Below is a small trained network, with its code and all its weights. Each question gives an input and a target symbol and asks what happens when units are switched off, that is, made to give their printed mean instead of their output.

import numpy as np


def w(rows, s, z=0):
    codes = np.array(rows[::2]) - 128.0
    scale = np.full(codes.shape[1], s)
    scale[-1] = z or s
    return codes * scale


def norm(h):
    return h / np.sqrt((h * h).mean(-1, keepdims=True) + 1e-5)


def softmax(a):
    e = np.exp(a - a.max(-1, keepdims=True))
    return e / e.sum(-1, keepdims=True)


def log_softmax(a):
    a = a - a.max(-1, keepdims=True)
    return a - np.log(np.exp(a).sum(-1, keepdims=True))


def net(x, mask):
    ids = ['ΔΘΞΠΣΦαβγηλτψ'.index(c) for c in x.split()]
    T = len(ids)
    res = E[ids] + P[:T]
    u = 0
    for l in range(2):
        r = norm(res)
        for j in range(3):
            rows = slice(3 * j, 3 * j + 3)
            q, k, v = (r @ M[l][rows].T for M in (Q, K, V))
            z = softmax(np.where(np.tri(T) > 0, q @ k.T / 3**0.5, -1e9)) @ v
            o = O[l][rows]
            res = res + np.where(mask[u + j], z, o[:, -1]) @ o[:, :-1]
        u += 3
    return log_softmax(norm(res)[-1] @ U[:, :-1].T + U[:, -1])


Q, K, V, O = {}, {}, {}, {}
E = w([
[183,67,89],'Δ',
[42,184,62],'Θ',
[136,109,96],'Ξ',
[17,253,51],'Π',
[43,194,112],'Σ',
[91,180,91],'Φ',
[118,164,104],'α',
[207,62,163],'β',
[215,129,46],'γ',
[25,157,92],'η',
[137,55,192],'λ',
[126,101,35],'τ',
[103,109,117],'ψ',
],0.0056)
P = w([
[177,105,164],'0',
[27,17,134],'1',
[94,45,93],'2',
[3,127,146],'3',
[117,70,91],'4',
[82,112,121],'5',
[75,92,112],'6',
[84,126,119],'7',
[72,111,113],'8',
[68,108,133],'9',
[86,127,123],'10',
[100,151,94],'11',
],0.0058)
Q[0] = w([
[172,122,200],'0.h0',
[117,43,140],'0.h0',
[200,126,157],'0.h0',
[82,185,179],'0.h1',
[71,63,244],'0.h1',
[196,30,184],'0.h1',
[126,211,183],'0.h2',
[113,179,1],'0.h2',
[124,138,24],'0.h2',
],0.0084)
K[0] = w([
[125,37,53],'0.h0',
[211,115,97],'0.h0',
[155,113,95],'0.h0',
[21,254,181],'0.h1',
[173,140,177],'0.h1',
[173,55,173],'0.h1',
[99,167,22],'0.h2',
[204,162,70],'0.h2',
[191,115,104],'0.h2',
],0.0071)
V[0] = w([
[151,82,61],'0.h0',
[139,22,185],'0.h0',
[69,107,107],'0.h0',
[224,121,156],'0.h1',
[143,139,56],'0.h1',
[189,132,60],'0.h1',
[104,137,153],'0.h2',
[123,254,45],'0.h2',
[231,132,159],'0.h2',
],0.0066)
O[0] = w([
[3,157,78,168],'0.h0',
[208,208,29,144],'0.h0',
[158,105,35,218],'0.h0',
[90,183,121,4],'0.h1',
[76,118,203,157],'0.h1',
[45,186,193,107],'0.h1',
[140,176,45,115],'0.h2',
[165,110,145,59],'0.h2',
[111,146,210,52],'0.h2',
],0.0043,0.0039)
Q[1] = w([
[65,44,23],'1.h0',
[59,140,2],'1.h0',
[52,57,43],'1.h0',
[129,171,203],'1.h1',
[118,87,69],'1.h1',
[111,132,177],'1.h1',
[103,123,156],'1.h2',
[121,98,103],'1.h2',
[161,198,158],'1.h2',
],0.0088)
K[1] = w([
[162,174,255],'1.h0',
[161,131,184],'1.h0',
[168,164,226],'1.h0',
[92,85,56],'1.h1',
[203,165,151],'1.h1',
[107,150,55],'1.h1',
[136,99,174],'1.h2',
[140,158,157],'1.h2',
[187,139,102],'1.h2',
],0.013)
V[1] = w([
[166,117,201],'1.h0',
[152,167,242],'1.h0',
[117,44,130],'1.h0',
[33,126,127],'1.h1',
[238,136,136],'1.h1',
[86,10,130],'1.h1',
[165,73,66],'1.h2',
[118,89,138],'1.h2',
[70,71,136],'1.h2',
],0.011)
O[1] = w([
[191,254,226,153],'1.h0',
[187,254,137,202],'1.h0',
[162,43,210,89],'1.h0',
[196,61,55,159],'1.h1',
[35,174,151,90],'1.h1',
[167,119,194,143],'1.h1',
[41,99,213,209],'1.h2',
[149,193,131,161],'1.h2',
[246,211,215,253],'1.h2',
],0.0063,0.0051)
U = w([
[69,144,255,75],'Δ',
[116,179,44,123],'Θ',
[24,108,9,130],'Ξ',
[213,109,188,64],'Π',
[142,156,25,2],'Σ',
[154,148,121,28],'Φ',
[175,177,97,208],'α',
[148,79,180,198],'β',
[30,175,127,176],'γ',
[88,197,130,101],'η',
[49,25,149,247],'λ',
[177,151,145,243],'τ',
[222,47,7,110],'ψ',
],0.0084,0.0024)

Each question gives the input, a string of symbols that net reads in full, and the target symbol t.
The units are the heads (3 rows each of Q, K, V and O). Each row of codes is followed by its name. A weight is (code - 128) times the scale printed after its matrix; where a second scale follows, it is the last column's (O and U).
mask holds one flag per head, layer by layer. A switched-off head (its flag False) gives its mean, the last column of its rows in O, instead of its output. The means were averaged over made-up inputs and are rounded, as every weight is.
A unit's drop is (log p(t) with every unit on - log p(t) with that unit switched off) / (log p(t) with every unit on - log p(t) with every unit switched off).
The circuit of an input: a set's keep is (log p(t) with only the set's units on - log p(t) with every unit switched off) / (log p(t) with every unit on - log p(t) with every unit switched off). Starting from all 6 units, units are removed one at a time, each time the one whose removal leaves the highest keep (on an exact tie, the one counted first), for as long as the keep stays at least 0.8.
units of the circuit, in order: the units of the circuit, biggest drop first
unit that matters most: the unit with the biggest drop
heads that matter: for each layer, one digit per head in row order, 1 if its drop is at least 0.15 and else 0, layers parted by /
drop of u: that unit's drop, to one decimal
input τ η η τ Σ Σ η β Π β, target ψ: units of the circuit, in order : [0.h1, 0.h0, 1.h0, 0.h2]
input ψ Δ ψ λ α η τ Φ α τ Θ, target Ξ: units of the circuit, in order : [0.h0, 1.h0]
input η γ Φ γ Σ, target λ: heads that matter : 000 / 100
input Σ ψ Φ Ξ τ ψ Σ α α τ Π τ, target Δ: units of the circuit, in order : [0.h0, 1.h1, 0.h1]
input η Σ Θ τ λ β Ξ, target λ: units of the circuit, in order : [1.h0]
input τ β τ Δ Π τ τ γ, target ψ: heads that matter : 111 / 110
input Σ τ Π, target Δ: units of the circuit, in order : [0.h0, 1.h1]
input ψ Θ ψ τ, target Ξ: units of the circuit, in order : [0.h0, 1.h0]
input τ α Σ α, target ψ: units of the circuit, in order : [0.h1, 1.h1]
input ψ η η τ τ η ψ η Σ Φ γ β, target Ξ: heads that matter : 100 / 100
input Σ η Δ β τ Θ, target Δ: units of the circuit, in order : [0.h0, 0.h1, 1.h1]
input τ τ α α λ ψ, target ψ: units of the circuit, in order : [0.h1, 0.h0, 1.h1]
input Σ Θ Σ, target Δ: units of the circuit, in order : [0.h0, 1.h1]
input Σ ψ η Σ ψ, target Δ: unit that matters most : 0.h0
input τ Ξ η Δ τ Σ, target ψ: drop of 0.h1 : 0.3
input τ λ τ ψ τ Φ τ η β Ξ, target ψ: drop of 0.h1 : 0.4
input η τ τ ψ γ τ γ Π, target λ: drop of 1.h0 : 0.8
